Below are the code and all the weights of a small trained network. Each question names an input and a class and asks about switching units off, where a switched-off unit gives its printed mean instead of its output.

import numpy as np


def w(rows, s, z=0):
    codes = np.array(rows[::2]) - 128.0
    scale = np.full(codes.shape[1], s)
    scale[-1] = z or s
    return codes * scale


def f(y):
    return np.maximum(y, 0)


def log_softmax(a):
    a = a - a.max(-1, keepdims=True)
    return a - np.log(np.exp(a).sum(-1, keepdims=True))


def net(x, mask):
    res = np.array(x, float).reshape(1, 5) / 4 @ E
    y = f(res @ A[0][:, :-1].T + A[0][:, -1])
    res = res + np.where(mask, y, B[0][:, -1]) @ B[0][:, :-1]
    return log_softmax(res[-1] @ U[:, :-1].T + U[:, -1])


A, B = {}, {}
E = w([
[224,103,61,74,61,186],'x0',
[116,146,145,202,123,253],'x1',
[112,220,141,153,2,91],'x2',
[123,26,93,222,82,89],'x3',
[20,122,46,85,110,151],'x4',
],0.0082)
A[0] = w([
[129,221,157,33,172,162,90],'N0',
[69,160,172,150,164,84,73],'N1',
[78,158,177,171,173,69,60],'N2',
[134,54,110,220,109,93,33],'N3',
[124,221,157,39,179,161,37],'N4',
[163,102,97,38,132,20,61],'N5',
[152,116,107,45,129,17,76],'N6',
[132,91,94,96,123,45,98],'N7',
[94,29,57,222,88,92,15],'N8',
[137,33,116,120,251,171,74],'N9',
[88,183,115,149,40,109,52],'N10',
[233,141,222,187,147,83,68],'N11',
[19,124,49,80,120,126,49],'N12',
[141,149,124,182,108,253,51],'N13',
[44,155,180,165,175,82,41],'N14',
[118,187,135,157,47,113,13],'N15',
[30,97,56,102,107,121,43],'N16',
[136,181,160,167,58,98,63],'N17',
[111,191,140,169,44,115,36],'N18',
[52,136,174,142,171,93,12],'N19',
[232,128,211,151,146,55,54],'N20',
[133,33,115,117,243,172,2],'N21',
[43,158,192,164,169,79,52],'N22',
[216,110,76,50,61,157,59],'N23',
[128,126,135,209,132,246,73],'N24',
[220,122,64,59,55,177,14],'N25',
[11,134,39,77,114,119,86],'N26',
[119,209,156,49,170,170,57],'N27',
],0.0081,0.004)
B[0] = w([
[148,49,168,174,36,74,230],'N0',
[163,109,50,168,153,136,206],'N1',
[171,125,70,155,145,144,212],'N2',
[153,61,167,134,40,98,199],'N3',
[149,51,174,170,28,73,216],'N4',
[34,207,173,201,163,126,222],'N5',
[38,188,175,193,162,140,225],'N6',
[55,165,169,182,129,129,199],'N7',
[164,58,184,152,31,82,218],'N8',
[155,235,120,45,99,42,255],'N9',
[142,171,133,42,134,87,198],'N10',
[162,128,157,74,127,255,242],'N11',
[168,143,160,101,107,228,212],'N12',
[38,190,163,202,173,113,191],'N13',
[187,124,49,173,160,135,219],'N14',
[132,174,122,63,137,68,182],'N15',
[159,133,162,114,112,201,200],'N16',
[138,172,125,56,141,89,196],'N17',
[138,181,111,38,142,44,193],'N18',
[177,146,67,172,150,145,193],'N19',
[134,145,164,96,116,249,235],'N20',
[154,238,113,47,95,42,229],'N21',
[181,120,53,168,160,130,227],'N22',
[171,133,35,199,184,127,208],'N23',
[39,196,174,171,161,104,200],'N24',
[177,129,33,192,178,128,203],'N25',
[167,134,168,91,115,242,231],'N26',
[144,58,162,166,39,84,209],'N27',
],0.0078,0.0071)
U = w([
[143,182,107,4,134,31,117],'0',
[182,106,3,204,174,129,118],'1',
[141,29,189,161,56,66,117],'2',
[6,172,176,199,171,124,124],'3',
[159,123,166,65,127,250,126],'4',
[79,63,125,90,172,112,253],'5',
[72,53,120,81,180,114,86],'6',
],0.013,0.016)

Each question gives the input, the list of numbers given to net, and the class t.
The units are the neurons (one row each of A and B). Each row of codes is followed by its name. A weight is (code - 128) times the scale printed after its matrix; where a second scale follows, it is the last column's (A, B and U).
mask holds one flag per neuron, in row order. A switched-off neuron (its flag False) gives its mean, the last column of its row in B, instead of its output. The means were averaged over made-up inputs and are rounded, as every weight is.
A unit's drop is (log p(t) with every unit on - log p(t) with that unit switched off) / (log p(t) with every unit on - log p(t) with every unit switched off).
The circuit of an input: a set's keep is (log p(t) with only the set's units on - log p(t) with every unit switched off) / (log p(t) with every unit on - log p(t) with every unit switched off). Starting from the 12 units with the biggest drops (on a tie, the unit counted first), units are removed one at a time, each time the one whose removal leaves the highest keep (on an exact tie, the one counted first), for as long as the keep stays at least 0.8.
units of the circuit, in order: the units of the circuit, biggest drop first
most important unit: the unit with the biggest drop
top k neurons: the k neurons with the biggest drops, biggest first
drop when u is switched off: that unit's drop, to one decimal
input [-2,6,-5,2,-4], class 3: units of the circuit, in order : (N24)
input [-1,7,1,7,3], class 2: top 4 neurons : (N8 N3 N5 N6)
input [1,-6,6,-8,1], class 2: units of the circuit, in order : (N0 N4)
input [2,-8,2,7,-5], class 3: top 3 neurons : (N5 N6 N7)
input [-7,1,4,-8,5], class 2: top 3 neurons : (N4 N0 N27)
input [-2,5,-5,6,-1], class 2: top 2 neurons : (N8 N3)
input [2,4,-4,1,4], class 0: units of the circuit, in order : (N9 N21)
input [7,-4,-7,-8,-8], class 2: top 2 neurons : (N0 N4)
input [-6,5,-7,-3,8], class 4: top 4 neurons : (N26 N12 N16 N18)
input [-5,-7,6,3,-4], class 3: top 3 neurons : (N6 N5 N9)
input [-8,5,-5,-8,3], class 1: top 2 neurons : (N14 N22)
input [-2,-7,7,-1,8], class 4: top 3 neurons : (N26 N12 N16)
input [-1,-6,-6,5,3], class 0: top 3 neurons : (N9 N21 N13)
input [-5,3,8,0,-6], class 0: most important unit : N18
input [6,0,-6,2,-5], class 0: top 2 neurons : (N9 N21)
input [8,5,5,-8,-6], class 1: top 2 neurons : (N25 N23)
input [-7,6,-5,3,-8], class 4: top 2 neurons : (N11 N20)
input [-8,8,-5,2,8], class 1: top 2 neurons : (N14 N22)
input [3,-7,4,-6,-8], class 4: drop when N11 is switched off : 0.7
input [-6,-8,1,-7,0], class 3: units of the circuit, in order : (N6)
input [-4,-5,3,3,8], class 4: drop when N12 is switched off : 0.1
input [-8,6,-4,-1,-7], class 1: drop when N22 is switched off : 0.1
input [-5,0,-1,-8,4], class 2: drop when N8 is switched off : 0.0
